Here is a tiny trained network, its code and every weight. The questions are about switching its units off for an input and a class, where a switched-off unit gives its printed mean instead of its output.

import numpy as np


def w(rows, s, z=0):
    codes = np.array(rows[::2]) - 128.0
    scale = np.full(codes.shape[1], s)
    scale[-1] = z or s
    return codes * scale


def f(y):
    return y / 2 * (1 + np.tanh(0.7978845608 * (y + 0.044715 * y**3)))


def log_softmax(a):
    a = a - a.max(-1, keepdims=True)
    return a - np.log(np.exp(a).sum(-1, keepdims=True))


def net(x, mask):
    res = np.array(x, float).reshape(1, 7) / 4 @ E
    y = f(res @ A[0][:, :-1].T + A[0][:, -1])
    res = res + np.where(mask, y, B[0][:, -1]) @ B[0][:, :-1]
    return log_softmax(res[-1] @ U[:, :-1].T + U[:, -1])


A, B = {}, {}
E = w([
[127,129,128,129,128,133],'x0',
[108,133,152,219,24,105],'x1',
[170,7,160,163,174,143],'x2',
[125,126,127,127,126,130],'x3',
[139,135,136,127,129,128],'x4',
[133,133,132,131,130,131],'x5',
[222,115,17,158,119,183],'x6',
],0.012)
A[0] = w([
[56,99,254,83,179,98,57],'N0',
[88,157,135,116,134,129,92],'N1',
[159,101,146,213,41,116,4],'N2',
[73,120,204,100,168,118,146],'N3',
[129,102,167,102,172,109,61],'N4',
[143,118,122,132,145,117,125],'N5',
[156,134,90,103,166,143,77],'N6',
[162,113,152,108,152,148,97],'N7',
[157,151,78,141,81,152,44],'N8',
[69,121,201,104,148,124,192],'N9',
[141,136,144,137,130,86,108],'N10',
[169,140,54,154,100,130,43],'N11',
[99,158,104,39,223,136,102],'N12',
[124,177,96,111,133,127,59],'N13',
[154,92,99,119,208,154,103],'N14',
[144,120,93,123,89,123,135],'N15',
[123,189,137,123,81,127,150],'N16',
[83,144,175,145,112,122,118],'N17',
[115,143,120,70,185,144,183],'N18',
[107,151,127,87,158,139,85],'N19',
[93,139,159,126,131,109,84],'N20',
[150,4,217,184,141,149,24],'N21',
[119,145,134,139,131,138,114],'N22',
[128,160,119,46,214,109,50],'N23',
[184,147,33,152,83,142,98],'N24',
[134,117,137,144,92,152,146],'N25',
[153,143,143,164,153,130,112],'N26',
[75,188,154,130,73,108,145],'N27',
[86,153,149,136,111,137,124],'N28',
[68,183,165,141,86,107,121],'N29',
[210,51,73,146,208,126,106],'N30',
[99,139,151,133,114,122,117],'N31',
[90,140,115,145,157,119,111],'N32',
[117,94,172,154,114,103,39],'N33',
[115,239,53,85,120,129,45],'N34',
],0.016,0.013)
B[0] = w([
[159,156,91,131,136,217,254],'N0',
[111,104,122,128,131,111,151],'N1',
[168,215,104,133,130,218,172],'N2',
[143,198,127,122,100,127,232],'N3',
[126,121,104,152,116,153,164],'N4',
[126,120,118,117,126,133,137],'N5',
[123,82,102,114,109,143,161],'N6',
[120,74,119,134,138,140,152],'N7',
[116,152,122,128,127,53,154],'N8',
[116,167,140,138,138,95,241],'N9',
[108,125,109,129,114,120,130],'N10',
[104,166,166,123,126,88,163],'N11',
[128,202,153,167,131,84,242],'N12',
[139,149,126,125,144,164,145],'N13',
[158,60,120,108,125,148,198],'N14',
[122,153,135,122,126,131,151],'N15',
[107,110,146,102,116,87,181],'N16',
[125,69,142,116,126,107,173],'N17',
[127,191,120,123,125,176,228],'N18',
[137,157,130,121,127,102,160],'N19',
[133,107,125,113,128,135,155],'N20',
[111,252,152,134,138,80,209],'N21',
[132,127,143,114,104,122,127],'N22',
[91,153,145,114,142,62,209],'N23',
[126,208,144,145,150,127,198],'N24',
[111,156,112,100,127,122,149],'N25',
[115,136,104,115,121,132,130],'N26',
[114,66,137,129,136,80,206],'N27',
[131,83,146,116,124,104,159],'N28',
[112,55,128,138,146,90,198],'N29',
[135,36,110,123,111,177,231],'N30',
[115,100,119,127,109,114,150],'N31',
[147,125,134,103,125,118,134],'N32',
[117,116,149,134,133,90,143],'N33',
[171,214,95,145,119,221,197],'N34',
],0.034,0.019)
U = w([
[125,155,162,137,94,62,162],'0',
[192,140,90,135,85,201,212],'1',
[145,10,105,101,67,129,6],'2',
],0.011,0.0025)

Each question gives the input, the list of numbers given to net, and the class t.
The units are the neurons (one row each of A and B). Each row of codes is followed by its name. A weight is (code - 128) times the scale printed after its matrix; where a second scale follows, it is the last column's (A, B and U).
mask holds one flag per neuron, in row order. A switched-off neuron (its flag False) gives its mean, the last column of its row in B, instead of its output. The means were averaged over made-up inputs and are rounded, as every weight is.
A unit's drop is (log p(t) with every unit on - log p(t) with that unit switched off) / (log p(t) with every unit on - log p(t) with every unit switched off).
most important unit: the unit with the biggest drop
k most important neurons: the k neurons with the biggest drops, biggest first
drop of u: that unit's drop, to one decimal
input [-5,3,-2,8,-6,-8,5], class 0: most important unit	N0
input [8,-7,1,-8,-8,4,-8], class 1: 3 most important neurons	[N0, N18, N21]
input [-1,4,-1,-3,-8,5,7], class 0: 3 most important neurons	[N0, N11, N8]
input [1,7,0,7,-2,-3,6], class 0: 2 most important neurons	[N0, N11]
input [0,2,0,6,6,-2,5], class 0: 3 most important neurons	[N0, N34, N11]
input [-8,-4,1,2,-8,-4,-4], class 1: 2 most important neurons	[N0, N21]
input [4,5,-8,1,-7,6,8], class 0: 3 most important neurons	[N8, N11, N0]
input [-7,1,-6,-6,8,-1,3], class 0: 3 most important neurons	[N0, N30, N16]
input [6,2,0,4,-5,-2,-6], class 2: 2 most important neurons	[N12, N21]
input [-7,-6,1,-7,-3,4,-5], class 1: 3 most important neurons	[N0, N21, N18]
input [-4,8,-2,-1,-7,4,8], class 0: 3 most important neurons	[N11, N8, N0]
input [-7,8,-6,2,-6,-7,8], class 0: 2 most important neurons	[N8, N11]
input [7,2,0,-5,7,8,4], class 0: 3 most important neurons	[N0, N34, N18]
input [0,-6,5,2,6,2,1], class 2: most important unit	N30
input [-8,6,-2,-2,4,8,0], class 2: drop of N21	0.2
input [0,-3,4,-5,7,4,-6], class 1: drop of N0	5.7
input [-2,6,-6,2,-2,-1,-4], class 2: drop of N18	0.0
